How the states are linked:
feb: n>ler, d>pon, e>daz
zif: n>sil, d>puv, e>nud
ded: n>nud, d>beb, e>gur
nez: n>vak, d>nul, e>lag
tof: n>kas, d>zed, e>sab
fik: n>nim, d>lof, e>pid
rab: n>vud, d>kop, e>ler
rut: n>daz, d>lag, e>nul
sab: n>tof, d>ros, e>taz
daz: n>feb, d>buz, e>rut
pid: n>fik, d>taz, e>ros
taz: n>sab, d>pid, e>lof
kop: n>vem, d>rab, e>lan
ros: n>pid, d>sab, e>zed
vak: n>nam, d>kar, e>nez
sif: n>zed, d>kas, e>pip
nam: n>pip, d>vev, e>vak
sil: n>bis, d>mup, e>zif
buz: n>lag, d>daz, e>pon
kar: n>nul, d>vak, e>vev
zed: n>ros, d>tof, e>sif
zom: n>lan, d>ruv, e>fov
nim: n>gog, d>bog, e>fik
vas: n>vev, d>pip, e>kas
bis: n>fov, d>miz, e>sil
mul: n>beb, d>nud, e>puv
kas: n>vas, d>sif, e>tof
dal: n>zam, d>gur, e>beb
zam: n>bog, d>gog, e>dal
miz: n>mup, d>bis, e>kup
nud: n>zif, d>mul, e>ded
vud: n>ruv, d>lan, e>rab
pip: n>sif, d>vas, e>nam
fov: n>zom, d>kup, e>bis
lag: n>nez, d>rut, e>buz
bog: n>lof, d>nim, e>zam
lof: n>taz, d>fik, e>bog
vem: n>pon, d>ler, e>kop
vev: n>kar, d>nam, e>vas
nul: n>rut, d>nez, e>kar
beb: n>dal, d>ded, e>mul
puv: n>mul, d>zif, e>mup
ruv: n>kup, d>zom, e>vud
gur: n>ded, d>dal, e>gog
ler: n>rab, d>vem, e>feb
pon: n>buz, d>feb, e>vem
mup: n>puv, d>sil, e>miz
kup: n>miz, d>fov, e>ruv
gog: n>gur, d>zam, e>nim
lan: n>kop, d>vud, e>zom

The rows follow the links: the fewer symbols apart two states are, the more alike their rows tend to be.

Each row is also shifted at random along 5 hidden directions that mean nothing.

Some states, each with a row of numbers:
lan: 14 20 -90 -94 -61 96 -101 -225 -176 32 56 16 48 -112 32 10 -78 15 -12 8 21 53 -60 33 110 -100 23 -21 36 -188 -15 -80 -47 27 -2 60 -13 32 49 -171 83 27 -10 -31 -56 -58 8 -237 -69 13 70 19 53 77 -71
gog: -5 -28 41 59 57 -11 31 45 172 108 -123 12 -167 51 -165 108 -66 74 18 -17 -85 -153 169 -98 169 -82 63 -69 -79 52 11 34 -140 -43 -22 2 -39 25 -77 1 -83 36 22 44 -28 5 -147 -14 -68 -8 -65 -42 23 -14 65
vev: -43 -35 6 -31 41 -121 -34 -21 -67 -93 39 6 76 -29 153 -76 66 -30 -149 83 89 3 -93 10 -143 70 -67 23 89 85 45 31 97 77 20 -33 86 -144 120 44 -59 25 56 -71 24 14 37 49 -5 15 -70 -69 -74 -16 -74
nul: -10 -27 67 0 41 -43 75 -16 15 -53 13 -32 7 12 89 -61 -14 63 -77 52 5 -97 27 -27 18 -55 79 -4 75 63 35 60 -86 50 -9 -22 -23 -7 37 66 22 22 88 -103 13 -8 17 46 -39 -73 -83 -173 4 -37 -35
pid: -31 46 21 50 135 -42 52 43 148 68 -87 24 -275 -16 -237 37 5 -2 108 1 -238 -134 115 -50 267 56 50 -32 -3 25 35 -29 -158 -32 22 104 -90 -26 -113 13 -169 85 -4 185 -38 -89 -127 -53 -171 208 -128 31 92 -124 32
zed: 25 -12 -17 72 52 -36 70 -16 49 -55 -9 20 103 -10 23 -33 40 -6 29 9 106 -85 -1 -100 -25 13 -29 -116 -43 1 44 -74 79 -52 -24 71 32 2 -62 38 -69 -26 1 40 78 -122 -60 41 16 109 -104 -1 -47 -110 -21
vak: 14 -67 15 -5 23 16 60 7 1 -54 99 12 133 -69 -8 -47 87 177 12 17 104 -79 -26 -150 36 -10 39 -67 21 -128 3 -88 1 6 14 -20 3 88 -102 14 24 61 27 28 46 -56 45 143 103 -12 -35 22 12 -93 69
ler: 46 -30 78 49 10 21 103 139 118 -68 -34 57 87 82 22 -18 56 30 -9 26 114 -78 78 -90 -101 28 25 -106 -61 77 101 -3 138 -55 -76 8 37 64 -24 40 34 -91 -29 -15 26 -15 -32 158 90 -32 -27 -28 -29 -102 55
ros: 5 15 11 51 29 -52 61 61 38 -82 36 -60 14 36 116 -95 1 -133 6 1 -30 79 -19 14 -39 140 -12 -31 1 152 -6 14 76 15 -24 48 30 -108 62 68 -80 -23 -12 -26 42 -78 -3 -7 -26 70 -129 -50 -106 -48 -108
nim: 23 -17 -20 2 -4 -17 -45 -7 57 -9 115 -28 -81 59 116 2 -81 -26 -150 12 17 155 -123 -93 82 232 -47 -78 4 -3 47 -83 82 198 2 19 21 -73 117 -126 -3 30 -50 59 -87 20 -96 -157 32 -94 -114 -38 -149 58 -79
vas: -59 23 -2 -14 99 -125 -43 -50 -53 -31 -30 27 -45 -92 -23 -34 77 -5 -25 58 -34 -78 -11 45 -15 -9 -38 38 79 48 21 7 -33 -24 57 12 21 -103 4 35 -88 45 47 22 17 -36 12 31 -94 138 -53 -25 57 -66 -21
gur: -12 -65 21 38 43 -83 -55 89 177 93 -102 139 -98 58 -167 171 44 122 -68 42 66 -95 37 -139 -20 69 -143 -94 -116 -17 84 -58 92 37 -19 9 47 2 -72 -74 -101 -13 -23 138 -29 101 -192 48 51 -31 6 94 -25 -20 172
kup: 22 44 -14 18 -22 67 16 -4 58 31 -56 20 -81 46 -90 29 -73 -71 72 -59 -125 2 36 34 78 49 -47 -25 -38 -28 42 -59 -3 -19 -69 123 -45 54 -10 -92 -1 -53 -63 76 -53 -52 -85 -137 -115 103 -26 53 29 -4 -3
zom: -31 -50 -19 -82 13 76 -87 144 -106 90 -15 120 9 -155 -119 57 49 -5 7 59 -5 4 119 -80 151 -1 168 -70 -76 -48 -11 -75 91 -121 28 -36 113 -36 -42 -72 -46 6 -41 36 -52 -16 -16 -18 -17 97 92 137 61 -37 31
zif: 28 3 17 11 -27 38 2 157 21 32 -6 24 7 61 60 65 35 -52 -27 -4 101 110 58 -21 -82 33 46 -32 -103 81 -15 19 140 -67 -33 -87 63 -2 10 31 62 -70 -72 -35 10 66 -7 44 145 -149 121 4 -62 49 12
kar: -45 -56 20 11 81 -162 -63 -41 23 -52 -43 82 10 -27 -16 17 99 106 -141 109 84 -133 -67 -41 -114 43 -167 -28 44 17 113 -27 67 60 27 -5 77 -87 36 0 -94 10 64 38 17 32 -57 95 -20 47 -100 -27 -4 -89 68
sab: -10 26 -48 -3 -14 -75 -78 -135 -124 -49 39 4 173 -45 149 -43 106 -61 -37 14 202 68 -123 40 -244 -60 -126 28 -14 -12 -43 -12 150 -69 22 -19 78 -50 32 46 7 -26 -7 -59 92 -28 50 28 122 14 72 35 -54 -3 -48
mup: 14 -11 -40 19 -82 -32 -62 -90 32 42 -130 5 28 79 -54 74 -149 -71 53 -78 -43 -38 2 139 -133 -46 -200 30 -41 64 4 39 9 -10 -41 83 -12 -32 59 -46 -77 -113 38 -30 -1 55 -94 -98 -99 45 -2 43 -17 73 18
ded: 5 47 16 36 2 -44 -39 -23 129 49 -72 14 -187 139 -77 98 -1 12 -13 -31 -70 34 -34 27 -86 62 -191 54 -31 15 37 57 -15 46 -16 0 -58 43 4 -39 3 -43 -48 106 -49 89 -97 -31 12 -95 31 22 17 47 72
beb: 4 -107 -17 -36 -66 104 -57 123 5 112 62 -6 -9 -82 -97 53 -93 74 -18 -19 -53 59 71 -140 266 16 206 -44 -73 -60 -80 -44 -71 18 28 -99 18 21 -31 -69 2 92 -5 -17 -55 81 5 -9 48 -97 33 62 -24 89 54
nud: 37 49 -5 28 -2 35 -18 -30 82 63 -66 32 -158 97 -87 129 -5 29 22 -25 -12 15 34 -20 11 -38 -77 12 -63 -59 29 13 -35 9 -30 6 -58 92 -48 -51 57 -2 -65 89 -37 51 -90 -27 46 -106 71 25 52 46 65

Where do the symbols, taken in turn from left to right, take each start?
Answer with the state's name.
18 -42 -24 3 -21 11 -36 52 58 71 -121 99 28 9 -151 101 -53 -17 41 -31 -1 -77 68 -6 -10 14 -94 -93 -101 20 52 -75 98 -50 -53 87 52 23 -10 -76 -103 -98 -9 77 -12 0 -147 -55 -61 120 -7 126 6 -23 83
d d e d d: kup
5 -34 7 5 -49 -25 39 -96 -40 -82 79 -70 167 -3 107 -100 14 86 -25 -15 93 -31 -90 25 -119 -75 -36 60 69 -53 -24 39 -29 64 -3 -37 -43 58 15 54 83 8 77 -96 59 17 112 92 59 -82 -2 -64 -2 2 16
d d e e: buz
36 26 30 65 60 22 139 -23 52 -43 -13 -56 26 -9 1 -72 16 -4 113 -15 3 -116 74 -32 46 -72 86 -41 -9 24 -30 10 -74 -109 -32 70 -51 46 -107 110 -35 26 15 2 85 -148 6 70 -33 114 -71 -41 25 -130 -31
d e e d e: zed
-21 -84 -18 -9 -14 -7 -95 133 102 110 -91 95 -67 -32 -231 114 -43 32 26 -18 -97 -52 99 -51 110 57 -20 -29 -105 25 0 -36 19 -14 25 8 50 -25 -29 -89 -145 -4 15 90 -58 91 -106 4 -64 74 -19 140 30 17 132
e d e e: nud
89 61 90 88 21 182 252 -32 84 8 -130 -83 -12 123 -18 -71 -129 -37 206 -69 -55 -206 272 36 99 -306 268 -41 -26 66 -43 146 -253 -161 -90 85 -184 175 -112 134 115 -31 26 -157 65 -172 -3 -20 -124 1 -7 -205 82 -58 -58
e d d e: feb
84 47 5 23 -56 164 105 13 -14 -14 68 -67 3 76 91 -60 -144 -121 57 -67 -79 105 47 25 117 40 150 -58 4 -4 -3 -11 -26 2 -70 97 -72 67 52 -22 108 -51 -69 -47 -40 -99 7 -170 -63 -14 -20 -72 -41 33 -128
n n n n n: mul
22 52 44 21 24 -1 108 -106 63 -94 39 -47 -73 120 80 -34 -17 63 -41 -2 -21 -14 -72 24 6 -8 -42 24 87 -39 64 38 -100 120 -35 45 -121 93 42 4 104 23 1 -2 -24 -19 6 -15 -34 -97 -54 -132 30 -22 -29
d d n d n: buz
28 -43 65 44 49 76 136 116 99 -31 2 17 28 57 1 -31 29 101 -7 40 61 -98 111 -159 81 -15 147 -102 -14 -8 65 -8 -3 -12 -54 -6 -13 104 -63 46 52 2 8 -12 3 -50 -19 114 57 -77 -34 -92 9 -83 29
e n d: pon
-54 10 -69 -87 -44 -56 -164 -59 -121 -27 29 22 -1 -88 -15 2 29 -57 -59 5 -84 69 -132 156 -79 78 -151 110 87 -33 22 -9 63 72 48 4 57 -94 110 -93 -22 -31 4 29 -66 71 39 -69 -76 78 44 81 39 79 -11
d n d: lan
18 19 27 -14 -21 -53 29 -85 -7 -126 134 -41 13 95 214 -77 3 30 -165 45 61 92 -178 -3 -95 138 -119 13 127 -9 94 -6 57 205 -20 -17 -2 -6 131 -34 94 2 4 -25 -36 24 42 -17 60 -167 -89 -127 -84 46 -80
n d d d: buz
-2 -146 -14 -24 -67 42 -36 190 12 99 -19 6 76 -38 -63 58 -103 20 -38 -12 -2 -5 129 -92 95 -15 136 -53 -122 97 -51 6 20 -24 -6 -109 90 -59 31 -6 -63 15 30 -89 -21 112 -9 51 47 -56 7 40 -77 81 69
n d e n e: gur
10 -39 -17 -18 -6 104 -1 10 -82 82 67 3 102 -142 -25 32 52 102 33 17 138 -10 85 -175 148 -138 225 -57 -106 -130 -124 -77 -9 -122 37 -99 23 53 -122 19 62 107 -21 -40 67 -48 59 66 144 -46 101 60 9 -14 21
e n n n: sab
-12 -36 -10 -25 26 39 -54 50 8 120 7 54 -22 -115 -164 94 76 152 31 18 25 -21 55 -161 172 -44 68 -39 -106 -171 -67 -103 -27 -82 48 -71 22 72 -177 -41 -24 94 -47 107 -5 11 -3 69 116 -21 107 160 66 -39 137
n d d: lof
-24 41 -3 -12 -50 -76 -11 -171 -77 -114 54 -91 56 49 112 -101 -11 4 -11 -36 -48 28 -182 189 -182 -28 -180 214 174 11 -33 97 -96 116 23 -22 -76 -4 86 57 52 -9 92 -69 31 92 138 41 -25 -62 10 -73 20 72 -18
d e d: nez
16 -186 -41 -73 -94 116 -37 -45 -197 31 55 35 389 -167 180 -27 -118 124 -141 90 285 -98 72 -159 31 -196 214 -152 -58 -65 -37 -49 66 -18 -18 -84 148 -19 67 -51 64 19 102 -269 42 -12 50 11 88 -114 7 -54 -83 45 -34
e d n: vud
-30 81 -37 -46 12 18 -91 27 -66 52 -8 85 -138 -54 -117 70 87 -76 49 8 -115 119 -31 94 9 87 -61 46 -9 -55 5 -48 84 -34 31 28 40 -8 -7 -78 -9 -28 -103 145 -72 7 -12 -74 -21 93 135 144 109 0 25
d e d: zom
